Below is a small trained network, with its code and all its weights. Each question gives an input and a class and asks what happens when units are switched off, that is, made to give their printed mean instead of their output.

import numpy as np


def w(rows, s, z=0):
    codes = np.array(rows[::2]) - 128.0
    scale = np.full(codes.shape[1], s)
    scale[-1] = z or s
    return codes * scale


def norm(h):
    return h / np.sqrt((h * h).mean(-1, keepdims=True) + 1e-5)


def f(y):
    return np.maximum(y, 0)


def log_softmax(a):
    a = a - a.max(-1, keepdims=True)
    return a - np.log(np.exp(a).sum(-1, keepdims=True))


def net(x, mask):
    res = np.array(x, float).reshape(1, 7) / 4 @ E
    u = 0
    for l in range(3):
        y = f(norm(res) @ A[l][:, :-1].T + A[l][:, -1])
        res = res + np.where(mask[u : u + 10], y, B[l][:, -1]) @ B[l][:, :-1]
        u += 10
    return log_softmax(norm(res)[-1] @ U[:, :-1].T + U[:, -1])


A, B = {}, {}
E = w([
[81,81,59,63,25,161],'x0',
[23,178,128,179,111,128],'x1',
[128,132,130,128,127,128],'x2',
[154,127,195,135,61,76],'x3',
[86,20,205,137,149,171],'x4',
[159,196,164,135,78,253],'x5',
[128,126,128,128,129,127],'x6',
],0.0031)
A[0] = w([
[44,160,132,185,96,152,69],'0.n1',
[30,105,53,75,48,141,53],'0.n2',
[164,65,67,74,86,176,143],'0.n3',
[155,114,221,175,2,60,74],'0.n4',
[83,134,6,116,240,220,49],'0.n5',
[109,90,113,96,155,54,138],'0.n6',
[10,165,126,184,121,103,18],'0.n7',
[172,109,180,175,106,151,206],'0.n8',
[66,51,222,79,140,148,3],'0.n9',
[168,148,169,163,20,35,101],'0.n10',
],0.0047)
B[0] = w([
[96,180,144,192,88,102,166],'0.n1',
[164,118,238,93,54,84,201],'0.n2',
[143,144,209,152,99,111,221],'0.n3',
[44,158,70,10,254,182,200],'0.n4',
[34,154,146,8,157,153,176],'0.n5',
[113,139,144,169,99,183,200],'0.n6',
[58,151,155,210,76,107,155],'0.n7',
[95,138,89,172,130,204,252],'0.n8',
[102,64,123,180,142,187,156],'0.n9',
[88,138,94,67,174,172,193],'0.n10',
],0.0057,0.0035)
A[1] = w([
[226,73,136,51,147,179,189],'1.n1',
[143,183,91,120,81,89,23],'1.n2',
[58,95,99,153,130,2,99],'1.n3',
[100,109,209,127,140,137,169],'1.n4',
[128,172,156,66,168,106,138],'1.n5',
[139,143,125,140,86,147,6],'1.n6',
[220,82,111,106,143,127,70],'1.n7',
[84,119,102,117,186,157,66],'1.n8',
[117,38,118,93,173,33,145],'1.n9',
[117,171,151,203,182,143,123],'1.n10',
],0.0069,0.0027)
B[1] = w([
[14,174,140,165,93,93,243],'1.n1',
[132,70,61,139,103,112,153],'1.n2',
[169,185,153,140,92,234,199],'1.n3',
[128,106,27,127,159,101,254],'1.n4',
[91,88,84,105,169,118,193],'1.n5',
[135,103,140,110,136,159,136],'1.n6',
[72,167,152,203,82,94,153],'1.n7',
[119,140,134,102,61,88,197],'1.n8',
[136,205,158,109,104,254,199],'1.n9',
[181,71,177,78,90,79,223],'1.n10',
],0.0066,0.0038)
A[2] = w([
[224,172,9,109,100,74,141],'2.n1',
[119,125,77,83,77,148,185],'2.n2',
[205,137,190,151,250,63,140],'2.n3',
[149,73,159,101,58,92,79],'2.n4',
[121,228,41,125,54,61,183],'2.n5',
[52,130,121,103,75,153,202],'2.n6',
[180,121,171,217,27,145,80],'2.n7',
[96,185,165,174,216,132,136],'2.n8',
[204,165,110,144,104,255,5],'2.n9',
[111,9,110,174,153,128,116],'2.n10',
],0.0052,0.0025)
B[2] = w([
[79,3,118,156,132,212,148],'2.n1',
[180,102,178,131,194,105,193],'2.n2',
[173,106,154,44,29,79,144],'2.n3',
[208,121,186,95,150,112,142],'2.n4',
[97,56,135,176,139,165,200],'2.n5',
[230,159,102,136,171,50,254],'2.n6',
[128,159,104,95,219,88,164],'2.n7',
[110,118,111,78,57,119,160],'2.n8',
[168,163,190,138,213,151,154],'2.n9',
[183,135,32,133,93,157,149],'2.n10',
],0.0059,0.0069)
U = w([
[172,210,186,133,165,202,141],'0',
[62,153,81,6,156,112,111],'1',
[193,89,190,67,26,61,94],'2',
[129,28,63,204,124,185,107],'3',
[62,193,139,229,77,62,70],'4',
[162,139,117,136,167,78,255],'5',
],0.011,0.0052)

Each question gives the input, the list of numbers given to net, and the class t.
The units are the neurons (one row each of A and B). Each row of codes is followed by its name. A weight is (code - 128) times the scale printed after its matrix; where a second scale follows, it is the last column's (A, B and U).
mask holds one flag per neuron, layer by layer. A switched-off neuron (its flag False) gives its mean, the last column of its row in B, instead of its output. The means were averaged over made-up inputs and are rounded, as every weight is.
A unit's drop is (log p(t) with every unit on - log p(t) with that unit switched off) / (log p(t) with every unit on - log p(t) with every unit switched off).
The circuit of an input: a set's keep is (log p(t) with only the set's units on - log p(t) with every unit switched off) / (log p(t) with every unit on - log p(t) with every unit switched off). Starting from the 12 units with the biggest drops (on a tie, the unit counted first), units are removed one at a time, each time the one whose removal leaves the highest keep (on an exact tie, the one counted first), for as long as the keep stays at least 0.8.
units of the circuit, in order: the units of the circuit, biggest drop first
unit that matters most: the unit with the biggest drop
top k neurons: the k neurons with the biggest drops, biggest first
top k neurons in layer l: the k neurons of layer l with the biggest drops, biggest first
input [-3,7,-6,-7,-8,-2,5], class 3: units of the circuit, in order -> 2.n5; 1.n1; 2.n1
input [8,0,1,-7,0,-3,-4], class 2: top 2 neurons -> 0.n2; 0.n4
input [-7,3,3,-7,-6,6,2], class 1: unit that matters most -> 0.n5
input [-8,-3,3,6,-7,0,0], class 2: units of the circuit, in order -> 2.n3; 1.n10
input [2,-1,-7,-5,-6,-7,-5], class 0: top 2 neurons -> 1.n3; 1.n9
input [-3,-2,5,8,-5,7,-8], class 1: top 2 neurons in layer 1 -> 1.n5; 1.n3
input [-7,3,0,8,-4,-4,8], class 1: top 3 neurons -> 0.n4; 0.n10; 1.n5
input [2,6,-4,1,-6,2,4], class 3: top 4 neurons -> 1.n2; 2.n5; 1.n1; 2.n1
input [-5,2,6,1,5,5,7], class 5: top 2 neurons in layer 1 -> 1.n10; 1.n9
input [1,6,0,-3,-4,2,-1], class 4: units of the circuit, in order -> 0.n7; 0.n4
input [3,5,-7,-4,-6,-3,-1], class 3: top 3 neurons -> 1.n2; 2.n5; 1.n1
input [6,-5,5,-5,4,1,0], class 2: top 2 neurons -> 0.n4; 0.n3
input [0,7,0,6,8,3,3], class 3: units of the circuit, in order -> 1.n1; 1.n4
input [-1,5,3,-3,2,-1,0], class 4: units of the circuit, in order -> 0.n7
input [-7,1,-8,-1,3,-6,2], class 2: top 2 neurons -> 1.n10; 2.n3
input [-1,-3,-4,1,2,5,-7], class 5: top 3 neurons -> 1.n9; 1.n3; 2.n7
input [-5,-8,-4,-1,-1,2,4], class 4: top 2 neurons -> 1.n1; 1.n7
input [6,-4,-6,0,-7,2,2], class 3: top 4 neurons -> 2.n5; 1.n2; 2.n1; 1.n10
input [6,-4,-8,4,3,-8,-6], class 0: units of the circuit, in order -> 1.n9; 1.n3
input [4,4,4,7,3,1,-4], class 1: units of the circuit, in order -> 0.n4
